Below are the code and all the weights of a small trained network. Each question names an input and a class and asks about switching units off, where a switched-off unit gives its printed mean instead of its output.

import numpy as np


def w(rows, s, z=0):
    codes = np.array(rows[::2]) - 128.0
    scale = np.full(codes.shape[1], s)
    scale[-1] = z or s
    return codes * scale


def f(y):
    return np.maximum(y, 0)


def log_softmax(a):
    a = a - a.max(-1, keepdims=True)
    return a - np.log(np.exp(a).sum(-1, keepdims=True))


def net(x, mask):
    res = np.array(x, float).reshape(1, 5) / 4 @ E
    y = f(res @ A[0][:, :-1].T + A[0][:, -1])
    res = res + np.where(mask, y, B[0][:, -1]) @ B[0][:, :-1]
    return log_softmax(res[-1] @ U[:, :-1].T + U[:, -1])


A, B = {}, {}
E = w([
[170,94,28,173,202,43],'x0',
[131,61,191,216,94,106],'x1',
[88,16,101,63,134,144],'x2',
[222,107,216,83,185,111],'x3',
[82,144,151,71,86,1],'x4',
],0.0065)
A[0] = w([
[103,31,110,92,128,151,75],'N0',
[136,134,125,141,129,127,254],'N1',
[135,108,120,127,142,153,94],'N2',
[124,146,136,106,103,73,107],'N3',
[141,156,105,92,137,137,69],'N4',
[94,138,168,118,112,144,73],'N5',
[116,146,164,97,94,172,79],'N6',
[107,151,150,95,106,38,95],'N7',
[167,110,176,122,144,99,118],'N8',
[47,152,61,163,77,143,79],'N9',
[124,76,122,84,134,128,82],'N10',
[156,101,124,169,155,195,91],'N11',
[118,144,157,106,106,157,87],'N12',
[66,132,78,164,97,131,79],'N13',
[129,131,128,140,151,157,90],'N14',
[87,128,138,88,114,61,88],'N15',
[122,110,171,174,118,110,81],'N16',
[195,132,165,83,155,124,73],'N17',
[103,116,168,144,101,60,113],'N18',
[146,224,60,23,169,157,55],'N19',
[105,31,118,71,134,143,101],'N20',
[107,144,145,99,111,61,83],'N21',
[140,108,135,156,126,118,193],'N22',
[165,107,118,190,147,219,103],'N23',
[112,138,171,103,104,171,123],'N24',
[110,180,116,171,112,124,115],'N25',
[179,237,160,189,129,105,71],'N26',
[96,145,181,105,98,158,85],'N27',
[154,107,73,136,174,89,96],'N28',
[188,98,186,112,152,117,86],'N29',
[128,159,104,99,141,139,144],'N30',
[166,130,97,154,152,210,70],'N31',
[114,140,180,108,84,182,91],'N32',
[149,103,85,174,160,84,71],'N33',
[90,117,112,186,91,126,108],'N34',
[123,146,117,106,132,117,100],'N35',
[167,219,152,178,134,105,97],'N36',
[129,46,193,251,91,107,66],'N37',
[183,113,59,155,163,73,80],'N38',
[208,133,182,83,172,113,87],'N39',
],0.015,0.0081)
B[0] = w([
[105,59,116,131,59,114,193],'N0',
[88,158,255,21,162,137,254],'N1',
[142,113,125,135,107,139,147],'N2',
[171,132,151,132,127,149,178],'N3',
[128,149,93,123,114,113,148],'N4',
[125,134,136,160,134,103,156],'N5',
[122,129,139,180,148,97,182],'N6',
[197,134,165,137,131,162,208],'N7',
[104,125,96,118,168,159,191],'N8',
[101,102,92,127,202,192,216],'N9',
[125,88,115,131,85,131,163],'N10',
[190,132,146,135,118,162,204],'N11',
[117,136,143,164,139,115,165],'N12',
[110,107,91,142,173,179,188],'N13',
[158,124,120,136,124,132,147],'N14',
[191,127,138,148,113,162,187],'N15',
[118,162,88,114,109,107,163],'N16',
[111,120,91,136,180,174,188],'N17',
[187,153,124,134,104,148,188],'N18',
[131,213,32,98,67,83,231],'N19',
[105,66,143,112,51,119,208],'N20',
[184,136,142,143,129,154,181],'N21',
[100,157,181,67,147,115,203],'N22',
[212,140,152,149,118,168,241],'N23',
[108,142,164,153,151,96,197],'N24',
[108,77,120,129,127,142,182],'N25',
[108,34,122,138,45,112,242],'N26',
[112,133,147,173,151,94,185],'N27',
[107,138,158,187,149,92,201],'N28',
[99,116,76,137,172,173,196],'N29',
[124,166,137,87,125,119,178],'N30',
[204,128,135,152,125,162,203],'N31',
[118,135,143,185,155,82,201],'N32',
[110,135,132,200,144,87,192],'N33',
[107,127,85,125,157,153,183],'N34',
[141,143,112,129,111,129,144],'N35',
[109,59,128,131,54,120,228],'N36',
[131,217,26,101,78,74,235],'N37',
[109,140,160,205,160,84,217],'N38',
[98,114,93,126,189,186,219],'N39',
],0.043,0.0083)
U = w([
[229,150,180,123,115,168,97],'0',
[77,153,187,191,162,51,61],'1',
[66,107,79,95,194,196,82],'2',
[88,40,141,98,42,108,170],'3',
[123,218,67,70,91,77,253],'4',
[93,154,245,1,165,104,187],'5',
[173,74,121,58,178,50,51],'6',
],0.0085,0.0035)

Each question gives the input, the list of numbers given to net, and the class t.
The units are the neurons (one row each of A and B). Each row of codes is followed by its name. A weight is (code - 128) times the scale printed after its matrix; where a second scale follows, it is the last column's (A, B and U).
mask holds one flag per neuron, in row order. A switched-off neuron (its flag False) gives its mean, the last column of its row in B, instead of its output. The means were averaged over made-up inputs and are rounded, as every weight is.
A unit's drop is (log p(t) with every unit on - log p(t) with that unit switched off) / (log p(t) with every unit on - log p(t) with every unit switched off).
The circuit of an input: a set's keep is (log p(t) with only the set's units on - log p(t) with every unit switched off) / (log p(t) with every unit on - log p(t) with every unit switched off). Starting from the 12 units with the biggest drops (on a tie, the unit counted first), units are removed one at a time, each time the one whose removal leaves the highest keep (on an exact tie, the one counted first), for as long as the keep stays at least 0.8.
circuit, biggest first: the units of the circuit, biggest drop first
top k neurons: the k neurons with the biggest drops, biggest first
drop of u: that unit's drop, to one decimal
input [5,8,-8,4,2], class 3: circuit, biggest first	(N26)
input [6,3,4,6,-2], class 1: top 2 neurons	(N38 N28)
input [3,0,7,-8,5], class 2: top 2 neurons	(N9 N13)
input [8,-8,-2,-2,6], class 1: top 2 neurons	(N38 N28)
input [-6,7,2,-6,-1], class 4: top 2 neurons	(N37 N38)
input [-4,8,-2,4,7], class 4: top 3 neurons	(N37 N16 N23)
input [0,5,6,2,6], class 0: top 4 neurons	(N26 N18 N7 N15)
input [2,-1,-2,8,6], class 2: top 2 neurons	(N39 N29)
input [7,2,7,-2,-8], class 0: top 2 neurons	(N23 N11)
input [8,-6,5,7,8], class 0: top 2 neurons	(N7 N15)
input [3,-8,8,-3,-4], class 3: top 3 neurons	(N20 N0 N37)
input [-8,3,-8,-5,1], class 1: top 2 neurons	(N32 N27)
input [-8,1,5,4,7], class 1: top 3 neurons	(N27 N32 N24)
input [-1,8,-2,4,4], class 4: circuit, biggest first	(N37)
input [-7,4,-6,8,2], class 2: top 4 neurons	(N39 N29 N17 N8)
input [7,-4,4,6,3], class 1: top 2 neurons	(N38 N28)
input [-1,3,-7,7,-4], class 2: top 3 neurons	(N39 N29 N17)
input [-8,-8,5,5,5], class 1: drop of N24	0.8
input [-5,7,-6,5,0], class 4: drop of N37	2.4
input [1,-2,4,1,8], class 0: drop of N35	0.0
input [1,-8,3,-1,4], class 4: drop of N19	2.3
input [-5,-1,-4,-7,-4], class 2: circuit, biggest first	(N9)
